Below is a small trained network, with its code and all its weights. Each question gives an input and a class and asks what happens when units are switched off, that is, made to give their printed mean instead of their output.

import numpy as np


def w(rows, s, z=0):
    codes = np.array(rows[::2]) - 128.0
    scale = np.full(codes.shape[1], s)
    scale[-1] = z or s
    return codes * scale


def norm(h):
    return h / np.sqrt((h * h).mean(-1, keepdims=True) + 1e-5)


def f(y):
    return np.maximum(y, 0)


def log_softmax(a):
    a = a - a.max(-1, keepdims=True)
    return a - np.log(np.exp(a).sum(-1, keepdims=True))


def net(x, mask):
    res = np.array(x, float).reshape(1, 4) / 4 @ E
    u = 0
    for l in range(4):
        y = f(norm(res) @ A[l][:, :-1].T + A[l][:, -1])
        res = res + np.where(mask[u : u + 9], y, B[l][:, -1]) @ B[l][:, :-1]
        u += 9
    return log_softmax(norm(res)[-1] @ U[:, :-1].T + U[:, -1])


A, B = {}, {}
E = w([
[178,44,8,76],'x0',
[8,112,1,126],'x1',
[128,127,126,128],'x2',
[255,179,50,200],'x3',
],0.0047)
A[0] = w([
[84,117,99,177,144],'L0N0',
[78,165,102,166,57],'L0N1',
[95,93,139,100,208],'L0N2',
[163,210,65,151,77],'L0N3',
[125,162,84,169,44],'L0N4',
[120,157,183,133,128],'L0N5',
[125,248,102,161,25],'L0N6',
[84,146,129,100,1],'L0N7',
[105,208,154,141,21],'L0N8',
],0.013,0.0045)
B[0] = w([
[60,159,50,139,215],'L0N0',
[29,230,212,172,184],'L0N1',
[162,146,199,115,241],'L0N2',
[63,124,99,157,254],'L0N3',
[160,215,58,101,183],'L0N4',
[53,168,135,177,205],'L0N5',
[194,221,79,207,208],'L0N6',
[40,194,168,144,145],'L0N7',
[189,3,80,85,178],'L0N8',
],0.006,0.0048)
A[1] = w([
[234,117,1,126,185],'L1N0',
[78,128,218,162,101],'L1N1',
[64,93,147,128,109],'L1N2',
[102,84,98,49,166],'L1N3',
[198,3,203,121,91],'L1N4',
[174,92,190,65,2],'L1N5',
[64,36,129,83,104],'L1N6',
[101,182,165,200,74],'L1N7',
[39,79,25,113,83],'L1N8',
],0.009,0.0048)
B[1] = w([
[68,120,234,157,254],'L1N0',
[102,113,99,94,180],'L1N1',
[215,162,159,123,158],'L1N2',
[125,221,55,79,178],'L1N3',
[31,95,53,126,171],'L1N4',
[68,72,58,34,146],'L1N5',
[208,169,111,100,165],'L1N6',
[130,205,166,125,178],'L1N7',
[255,132,100,184,200],'L1N8',
],0.0069,0.0078)
A[2] = w([
[160,49,172,138,90],'L2N0',
[207,88,117,219,131],'L2N1',
[179,104,54,94,60],'L2N2',
[71,65,32,117,177],'L2N3',
[99,83,79,88,16],'L2N4',
[116,85,87,54,65],'L2N5',
[227,152,169,97,149],'L2N6',
[143,8,206,184,3],'L2N7',
[122,130,123,163,61],'L2N8',
],0.011,0.0048)
B[2] = w([
[78,108,161,178,157],'L2N0',
[98,79,121,122,252],'L2N1',
[133,138,153,133,194],'L2N2',
[129,76,158,154,250],'L2N3',
[96,139,155,6,161],'L2N4',
[97,70,61,50,186],'L2N5',
[147,131,97,161,200],'L2N6',
[84,50,212,149,184],'L2N7',
[149,155,113,119,148],'L2N8',
],0.013,0.0039)
A[3] = w([
[80,127,192,148,94],'L3N0',
[159,153,151,163,198],'L3N1',
[237,178,39,68,1],'L3N2',
[135,99,96,150,197],'L3N3',
[139,89,244,84,11],'L3N4',
[185,197,189,167,87],'L3N5',
[103,189,117,108,70],'L3N6',
[143,118,68,40,142],'L3N7',
[94,168,79,167,118],'L3N8',
],0.011,0.0051)
B[3] = w([
[183,97,106,29,232],'L3N0',
[77,62,144,97,252],'L3N1',
[226,165,46,107,191],'L3N2',
[67,218,134,107,229],'L3N3',
[254,155,131,126,193],'L3N4',
[222,126,95,154,227],'L3N5',
[22,197,179,76,183],'L3N6',
[159,121,41,154,212],'L3N7',
[192,38,159,98,250],'L3N8',
],0.008,0.0044)
U = w([
[190,161,154,66,255],'0',
[219,123,134,200,75],'1',
[70,60,43,37,12],'2',
[93,56,170,142,200],'3',
[18,196,149,86,120],'4',
[77,236,73,196,100],'5',
[194,168,6,95,77],'6',
[60,81,35,191,116],'7',
],0.023,0.0035)

Each question gives the input, the list of numbers given to net, and the class t.
The units are the neurons (one row each of A and B). Each row of codes is followed by its name. A weight is (code - 128) times the scale printed after its matrix; where a second scale follows, it is the last column's (A, B and U).
mask holds one flag per neuron, layer by layer. A switched-off neuron (its flag False) gives its mean, the last column of its row in B, instead of its output. The means were averaged over made-up inputs and are rounded, as every weight is.
A unit's drop is (log p(t) with every unit on - log p(t) with that unit switched off) / (log p(t) with every unit on - log p(t) with every unit switched off).
The circuit of an input: a set's keep is (log p(t) with only the set's units on - log p(t) with every unit switched off) / (log p(t) with every unit on - log p(t) with every unit switched off). Starting from the 12 units with the biggest drops (on a tie, the unit counted first), units are removed one at a time, each time the one whose removal leaves the highest keep (on an exact tie, the one counted first), for as long as the keep stays at least 0.8.
circuit, biggest first: the units of the circuit, biggest drop first
unit that matters most: the unit with the biggest drop
top k neurons: the k neurons with the biggest drops, biggest first
k most important neurons of layer l: the k neurons of layer l with the biggest drops, biggest first
drop of u: that unit's drop, to one decimal
input [7,1,-5,-4], class 6: unit that matters most => L1N6
input [6,1,7,-1], class 6: top 2 neurons => (L1N3; L0N6)
input [2,-7,-4,1], class 3: 2 most important neurons of layer 0 => (L0N1; L0N2)
input [7,1,-8,5], class 7: top 2 neurons => (L0N2; L0N3)
input [2,0,-7,8], class 3: top 2 neurons => (L1N0; L2N1)
input [-1,7,-2,1], class 5: top 2 neurons => (L0N1; L1N8)
input [7,8,3,6], class 7: top 2 neurons => (L1N0; L2N3)
input [0,-4,-2,-7], class 0: top 4 neurons => (L0N5; L0N8; L3N4; L1N2)
input [-5,-1,-6,1], class 1: top 2 neurons => (L0N6; L1N7)
input [-8,0,7,4], class 1: 3 most important neurons of layer 3 => (L3N5; L3N8; L3N3)
input [0,4,-5,-3], class 4: top 3 neurons => (L0N1; L0N7; L0N8)
input [5,5,0,3], class 7: 2 most important neurons of layer 1 => (L1N8; L1N0)
input [6,1,4,-1], class 6: top 2 neurons => (L1N3; L0N6)
input [0,-5,6,-6], class 0: circuit, biggest first => (L3N4)
input [-6,0,-7,3], class 1: top 4 neurons => (L0N6; L0N8; L3N5; L3N8)
input [7,8,-7,1], class 7: top 2 neurons => (L2N3; L1N0)
input [1,2,7,2], class 7: top 2 neurons => (L3N8; L1N8)
input [4,1,-1,3], class 7: top 2 neurons => (L1N8; L0N2)
input [-8,-2,-8,-2], class 0: 2 most important neurons of layer 1 => (L1N8; L1N1)
input [-7,0,2,-3], class 0: unit that matters most => L0N8
input [-2,-3,-1,-4], class 0: drop of L1N8 => 0.2
input [2,-6,5,4], class 3: drop of L1N5 => 0.0
input [7,-4,1,8], class 3: drop of L1N0 => 0.6
